Below is a small trained network, with its code and all its weights. Each question gives an input and a class and asks what happens when units are switched off, that is, made to give their printed mean instead of their output.

import numpy as np


def w(rows, s, z=0):
    codes = np.array(rows[::2]) - 128.0
    scale = np.full(codes.shape[1], s)
    scale[-1] = z or s
    return codes * scale


def norm(h):
    return h / np.sqrt((h * h).mean(-1, keepdims=True) + 1e-5)


def f(y):
    return np.maximum(y, 0)


def log_softmax(a):
    a = a - a.max(-1, keepdims=True)
    return a - np.log(np.exp(a).sum(-1, keepdims=True))


def net(x, mask):
    res = np.array(x, float).reshape(1, 5) / 4 @ E
    u = 0
    for l in range(2):
        y = f(norm(res) @ A[l][:, :-1].T + A[l][:, -1])
        res = res + np.where(mask[u : u + 12], y, B[l][:, -1]) @ B[l][:, :-1]
        u += 12
    return log_softmax(norm(res)[-1] @ U[:, :-1].T + U[:, -1])


A, B = {}, {}
E = w([
[52,192,64,93,202],'x0',
[190,210,7,113,113],'x1',
[50,98,156,94,68],'x2',
[173,176,102,99,255],'x3',
[102,118,125,36,163],'x4',
],0.0087)
A[0] = w([
[147,116,130,142,76,47],'L0N0',
[135,202,61,142,152,1],'L0N1',
[150,99,139,152,32,59],'L0N2',
[109,105,95,59,135,57],'L0N3',
[145,88,116,146,167,29],'L0N4',
[97,120,160,107,143,124],'L0N5',
[7,147,185,120,116,105],'L0N6',
[73,103,132,142,154,150],'L0N7',
[181,138,152,115,241,77],'L0N8',
[138,221,85,154,142,162],'L0N9',
[165,121,122,171,216,60],'L0N10',
[129,208,73,98,156,122],'L0N11',
],0.014,0.004)
B[0] = w([
[113,123,118,109,78,171],'L0N0',
[111,201,92,38,132,213],'L0N1',
[82,168,192,160,23,228],'L0N2',
[177,55,74,158,90,177],'L0N3',
[157,110,153,134,151,143],'L0N4',
[109,99,115,139,130,183],'L0N5',
[63,43,102,100,196,253],'L0N6',
[100,111,141,127,190,195],'L0N7',
[207,109,159,222,127,251],'L0N8',
[96,198,176,75,151,243],'L0N9',
[196,130,182,109,142,206],'L0N10',
[187,179,2,79,97,253],'L0N11',
],0.0099,0.0067)
A[1] = w([
[124,247,80,127,147,77],'L1N0',
[113,113,94,17,106,85],'L1N1',
[178,218,123,169,140,173],'L1N2',
[160,147,107,155,150,209],'L1N3',
[157,157,156,190,141,34],'L1N4',
[180,119,124,132,162,84],'L1N5',
[103,127,165,141,52,2],'L1N6',
[114,127,106,173,54,61],'L1N7',
[150,218,64,98,144,12],'L1N8',
[159,144,173,113,137,57],'L1N9',
[152,80,91,81,143,131],'L1N10',
[96,135,159,158,57,81],'L1N11',
],0.015,0.0031)
B[1] = w([
[49,179,118,73,167,248],'L1N0',
[196,135,110,230,121,213],'L1N1',
[77,118,194,133,186,243],'L1N2',
[102,238,132,111,117,190],'L1N3',
[200,102,198,104,199,167],'L1N4',
[183,188,88,175,111,178],'L1N5',
[87,176,193,116,58,204],'L1N6',
[127,106,193,80,73,189],'L1N7',
[14,231,60,27,133,254],'L1N8',
[170,123,141,253,170,157],'L1N9',
[121,99,29,212,71,185],'L1N10',
[194,151,197,61,53,211],'L1N11',
],0.0074,0.008)
U = w([
[214,156,215,179,203,117],'0',
[114,252,69,53,176,199],'1',
[28,14,160,129,205,91],'2',
[151,100,43,163,99,2],'3',
[103,116,228,114,7,237],'4',
],0.016,0.0022)

Each question gives the input, the list of numbers given to net, and the class t.
The units are the neurons (one row each of A and B). Each row of codes is followed by its name. A weight is (code - 128) times the scale printed after its matrix; where a second scale follows, it is the last column's (A, B and U).
mask holds one flag per neuron, layer by layer. A switched-off neuron (its flag False) gives its mean, the last column of its row in B, instead of its output. The means were averaged over made-up inputs and are rounded, as every weight is.
A unit's drop is (log p(t) with every unit on - log p(t) with that unit switched off) / (log p(t) with every unit on - log p(t) with every unit switched off).
The circuit of an input: a set's keep is (log p(t) with only the set's units on - log p(t) with every unit switched off) / (log p(t) with every unit on - log p(t) with every unit switched off). Starting from the 12 units with the biggest drops (on a tie, the unit counted first), units are removed one at a time, each time the one whose removal leaves the highest keep (on an exact tie, the one counted first), for as long as the keep stays at least 0.8.
units of the circuit, in order: the units of the circuit, biggest drop first
k most important neurons: the k neurons with the biggest drops, biggest first
top k neurons in layer l: the k neurons of layer l with the biggest drops, biggest first
drop of u: that unit's drop, to one decimal
input [0,-2,2,-5,5], class 2: units of the circuit, in order	(L0N6)
input [0,7,2,-6,3], class 4: units of the circuit, in order	(L0N2 L1N7)
input [8,-8,-4,8,5], class 0: units of the circuit, in order	(L0N8 L1N8)
input [0,-4,5,7,-6], class 0: 2 most important neurons	(L0N8 L0N10)
input [-4,3,-8,-3,-1], class 4: units of the circuit, in order	(L0N11 L0N2)
input [-1,-3,-6,-3,8], class 0: 3 most important neurons	(L0N11 L0N8 L1N8)
input [6,2,6,1,8], class 3: top 2 neurons in layer 0	(L0N3 L0N6)
input [4,-4,-4,7,-1], class 0: 2 most important neurons	(L0N8 L0N10)
input [6,-3,6,-7,-5], class 2: top 2 neurons in layer 0	(L0N6 L0N7)
input [1,2,7,-6,7], class 2: top 2 neurons in layer 0	(L0N6 L0N11)
input [-1,4,-3,-3,-7], class 4: 2 most important neurons	(L0N2 L0N11)
input [-6,0,7,6,7], class 3: drop of L1N10	0.1
input [4,5,1,-8,-2], class 4: drop of L0N2	0.6
input [-1,8,0,-7,-1], class 4: units of the circuit, in order	(L0N2)
input [5,-8,-1,7,0], class 0: drop of L0N8	0.3
input [-1,6,3,-5,7], class 4: drop of L0N2	0.2
